Here is a tiny trained network, its code and every weight. The questions are about switching its units off for an input and a target symbol, where a switched-off unit gives its printed mean instead of its output.

import numpy as np


def w(rows, s, z=0):
    codes = np.array(rows[::2]) - 128.0
    scale = np.full(codes.shape[1], s)
    scale[-1] = z or s
    return codes * scale


def norm(h):
    return h / np.sqrt((h * h).mean(-1, keepdims=True) + 1e-5)


def f(y):
    return np.maximum(y, 0)


def softmax(a):
    e = np.exp(a - a.max(-1, keepdims=True))
    return e / e.sum(-1, keepdims=True)


def log_softmax(a):
    a = a - a.max(-1, keepdims=True)
    return a - np.log(np.exp(a).sum(-1, keepdims=True))


def net(x, mask):
    ids = ['ΔΠΦαβγεηθλμξστω'.index(c) for c in x.split()]
    T = len(ids)
    res = E[ids] + P[:T]
    q, k, v = (norm(res) @ M[0].T for M in (Q, K, V))
    z = softmax(np.where(np.tri(T) > 0, q @ k.T / 3**0.5, -1e9)) @ v
    res = res + np.where(mask[0], z, O[0][:, -1]) @ O[0][:, :-1]
    y = f(norm(res) @ A[0][:, :-1].T + A[0][:, -1])
    res = res + np.where(mask[1:13], y, B[0][:, -1]) @ B[0][:, :-1]
    return log_softmax(norm(res)[-1] @ U[:, :-1].T + U[:, -1])


Q, K, V, O, A, B = {}, {}, {}, {}, {}, {}
E = w([
[146,213,128,204,186,95,107,147,150,84,130,167],'Δ',
[92,191,116,44,74,126,121,77,87,186,198,133],'Π',
[29,121,143,88,195,52,93,97,132,75,152,108],'Φ',
[105,99,117,156,213,97,108,61,53,46,85,111],'α',
[189,156,108,49,112,73,94,187,36,148,201,136],'β',
[141,177,86,3,107,126,96,150,56,125,179,165],'γ',
[156,121,121,136,152,68,144,150,55,121,212,20],'ε',
[85,82,22,121,174,137,156,121,105,108,76,180],'η',
[177,163,191,116,210,153,83,164,109,48,177,144],'θ',
[206,101,225,119,216,139,77,200,158,107,106,141],'λ',
[131,98,169,156,148,114,169,22,190,143,222,155],'μ',
[147,104,186,162,180,89,65,73,4,130,100,137],'ξ',
[178,220,142,151,201,123,102,134,135,71,142,174],'σ',
[81,125,172,57,192,66,61,75,100,133,163,179],'τ',
[105,168,131,130,216,150,141,146,142,217,89,132],'ω',
],0.016)
P = w([
[109,196,231,124,169,74,253,187,96,78,95,214],'0',
[78,183,173,99,155,110,202,157,66,82,118,148],'1',
[85,182,154,99,147,144,150,141,90,90,114,118],'2',
[87,167,134,114,142,162,104,143,105,101,128,104],'3',
[118,142,99,132,148,158,80,139,119,115,152,102],'4',
[147,127,81,149,144,161,50,124,151,122,160,102],'5',
[143,129,44,180,113,165,15,125,183,116,158,95],'6',
[157,127,98,94,185,188,19,113,181,164,159,58],'7',
],0.0077)
Q[0] = w([
[180,227,78,149,121,185,133,176,141,164,141,136],'head 1',
[95,162,120,121,249,112,31,103,83,115,158,121],'head 1',
[124,127,153,154,179,208,158,176,188,168,117,82],'head 1',
],0.013)
K[0] = w([
[183,81,135,107,165,121,9,163,120,75,160,109],'head 1',
[124,72,43,139,93,177,61,64,176,210,131,91],'head 1',
[143,169,79,171,94,119,30,118,155,82,155,113],'head 1',
],0.011)
V[0] = w([
[99,109,11,83,170,113,126,169,172,171,2,114],'head 1',
[74,106,72,51,154,153,209,133,233,19,197,129],'head 1',
[63,171,158,135,114,100,164,116,178,235,131,103],'head 1',
],0.0077)
O[0] = w([
[117,197,103,69,174,88,222,202,146,62,92,138,254],'head 1',
[217,25,28,125,170,161,102,203,190,167,233,166,108],'head 1',
[194,165,106,105,178,73,62,124,254,157,81,75,191],'head 1',
],0.0099,0.0058)
A[0] = w([
[181,86,96,131,133,91,96,137,177,147,134,117,144],'neuron 1',
[114,154,141,128,124,164,150,136,130,169,96,81,12],'neuron 2',
[129,129,95,108,119,153,214,183,110,80,119,137,116],'neuron 3',
[155,152,154,82,131,104,76,127,105,81,100,118,254],'neuron 4',
[137,169,176,146,119,145,63,59,109,137,121,130,182],'neuron 5',
[189,123,148,164,125,101,229,93,133,98,162,98,97],'neuron 6',
[153,187,113,92,123,87,93,130,165,137,113,91,187],'neuron 7',
[163,142,96,141,192,151,124,168,153,127,109,141,60],'neuron 8',
[133,138,98,139,177,173,168,110,103,94,114,134,21],'neuron 9',
[203,102,166,93,5,121,158,117,180,161,123,130,173],'neuron 10',
[176,180,88,48,38,104,167,165,109,118,150,78,21],'neuron 11',
[172,98,96,90,63,135,104,115,114,165,170,100,30],'neuron 12',
],0.014,0.0031)
B[0] = w([
[175,136,106,203,133,171,216,77,61,57,131,70,167],'neuron 1',
[190,162,111,185,119,63,136,117,153,29,159,146,158],'neuron 2',
[130,14,171,70,97,154,135,76,166,119,72,115,191],'neuron 3',
[117,250,47,183,129,63,161,91,158,119,100,148,234],'neuron 4',
[137,86,115,59,101,157,141,157,164,152,148,90,180],'neuron 5',
[109,98,45,193,136,174,118,121,148,188,112,45,139],'neuron 6',
[140,102,77,131,146,137,180,78,80,184,38,194,253],'neuron 7',
[56,129,155,91,69,62,57,105,126,86,160,138,217],'neuron 8',
[99,142,138,166,190,104,175,202,131,159,65,117,171],'neuron 9',
[92,214,31,76,186,34,197,209,58,24,126,175,132],'neuron 10',
[203,102,125,208,49,211,123,157,123,180,161,81,175],'neuron 11',
[9,152,168,164,132,18,79,115,106,172,133,143,148],'neuron 12',
],0.011,0.013)
U = w([
[129,155,130,157,117,86,132,198,193,144,159,102,166],'Δ',
[235,131,77,154,112,184,197,79,119,144,88,93,15],'Π',
[134,122,88,154,160,97,140,136,100,87,193,159,117],'Φ',
[87,122,165,176,158,186,182,116,71,122,90,155,60],'α',
[109,183,136,78,108,162,180,134,124,135,149,41,129],'β',
[73,144,125,146,165,109,90,209,110,131,139,205,86],'γ',
[201,115,119,83,125,165,103,139,161,170,127,80,235],'ε',
[92,71,103,59,106,100,138,137,148,131,106,130,112],'η',
[114,116,150,136,102,172,92,97,113,177,139,227,253],'θ',
[153,204,151,163,124,97,173,250,54,139,143,116,74],'λ',
[133,94,157,183,139,90,50,84,134,178,94,77,148],'μ',
[87,151,199,138,65,134,115,51,130,113,104,98,116],'ξ',
[125,156,110,132,170,183,126,177,125,184,152,133,221],'σ',
[133,141,128,71,99,94,79,95,175,155,154,117,157],'τ',
[112,205,116,99,182,76,126,123,126,112,90,152,103],'ω',
],0.013,0.0056)

Each question gives the input, a string of symbols that net reads in full, and the target symbol t.
The units are the heads (3 rows each of Q, K, V and O) and the neurons (one row each of A and B). Each row of codes is followed by its name. A weight is (code - 128) times the scale printed after its matrix; where a second scale follows, it is the last column's (O, A, B and U).
mask holds one flag per unit, heads first, then neurons. A switched-off unit (its flag False) gives its mean, the last column of its rows in O or B, instead of its output. The means were averaged over made-up inputs and are rounded, as every weight is.
A unit's drop is (log p(t) with every unit on - log p(t) with that unit switched off) / (log p(t) with every unit on - log p(t) with every unit switched off).
The circuit of an input: a set's keep is (log p(t) with only the set's units on - log p(t) with every unit switched off) / (log p(t) with every unit on - log p(t) with every unit switched off). Starting from the 12 units with the biggest drops (on a tie, the unit counted first), units are removed one at a time, each time the one whose removal leaves the highest keep (on an exact tie, the one counted first), for as long as the keep stays at least 0.8.
units of the circuit, in order: the units of the circuit, biggest drop first
most important unit: the unit with the biggest drop
k most important neurons: the k neurons with the biggest drops, biggest first
drop of u: that unit's drop, to one decimal
input λ ω ω Φ α Π ξ, target Π: units of the circuit, in order -> (neuron 1; head 1; neuron 8)
input Φ Φ Φ β ω, target β: 3 most important neurons -> (neuron 5; neuron 7; neuron 8)
input Φ Δ ω, target Δ: units of the circuit, in order -> (head 1; neuron 7; neuron 2; neuron 5)
input β Φ ω ε, target Π: 2 most important neurons -> (neuron 11; neuron 7)
input ω η ξ, target η: units of the circuit, in order -> (head 1; neuron 3)
input ω ω η γ ε ω, target ε: units of the circuit, in order -> (head 1; neuron 5; neuron 4; neuron 7)
input η θ Φ ω ω η β ω, target β: units of the circuit, in order -> (head 1; neuron 5; neuron 7)
input Δ Φ α β β Φ τ, target τ: 3 most important neurons -> (neuron 5; neuron 7; neuron 9)
input Φ ε Δ, target ε: units of the circuit, in order -> (head 1; neuron 5; neuron 4)
input ω ξ Π, target Π: 3 most important neurons -> (neuron 11; neuron 8; neuron 7)
input β Φ β η Π, target ε: most important unit -> neuron 11
input ω Φ α Φ γ λ, target γ: 2 most important neurons -> (neuron 7; neuron 3)
input ω ω ε γ β α β, target λ: 3 most important neurons -> (neuron 8; neuron 7; neuron 3)
input β γ τ, target τ: 2 most important neurons -> (neuron 7; neuron 5)
input Φ Δ η ω, target η: 3 most important neurons -> (neuron 3; neuron 8; neuron 4)
input ω Π α Φ Φ, target Π: units of the circuit, in order -> (head 1; neuron 1)
input σ α ξ β, target β: units of the circuit, in order -> (head 1; neuron 5; neuron 7; neuron 8)
input α Φ η α η β, target ε: 2 most important neurons -> (neuron 11; neuron 3)
input ω ω ω ω Π Π, target Π: 2 most important neurons -> (neuron 11; neuron 7)
input Π Φ Φ γ ω, target γ: 2 most important neurons -> (neuron 7; neuron 4)
input α Φ η ω ε ω η β, target Π: 2 most important neurons -> (neuron 11; neuron 3)
input Φ ω ω μ Φ ξ Φ, target μ: units of the circuit, in order -> (head 1)
input Φ Φ ω τ γ ω Δ ω, target Δ: drop of neuron 7 -> 1.2
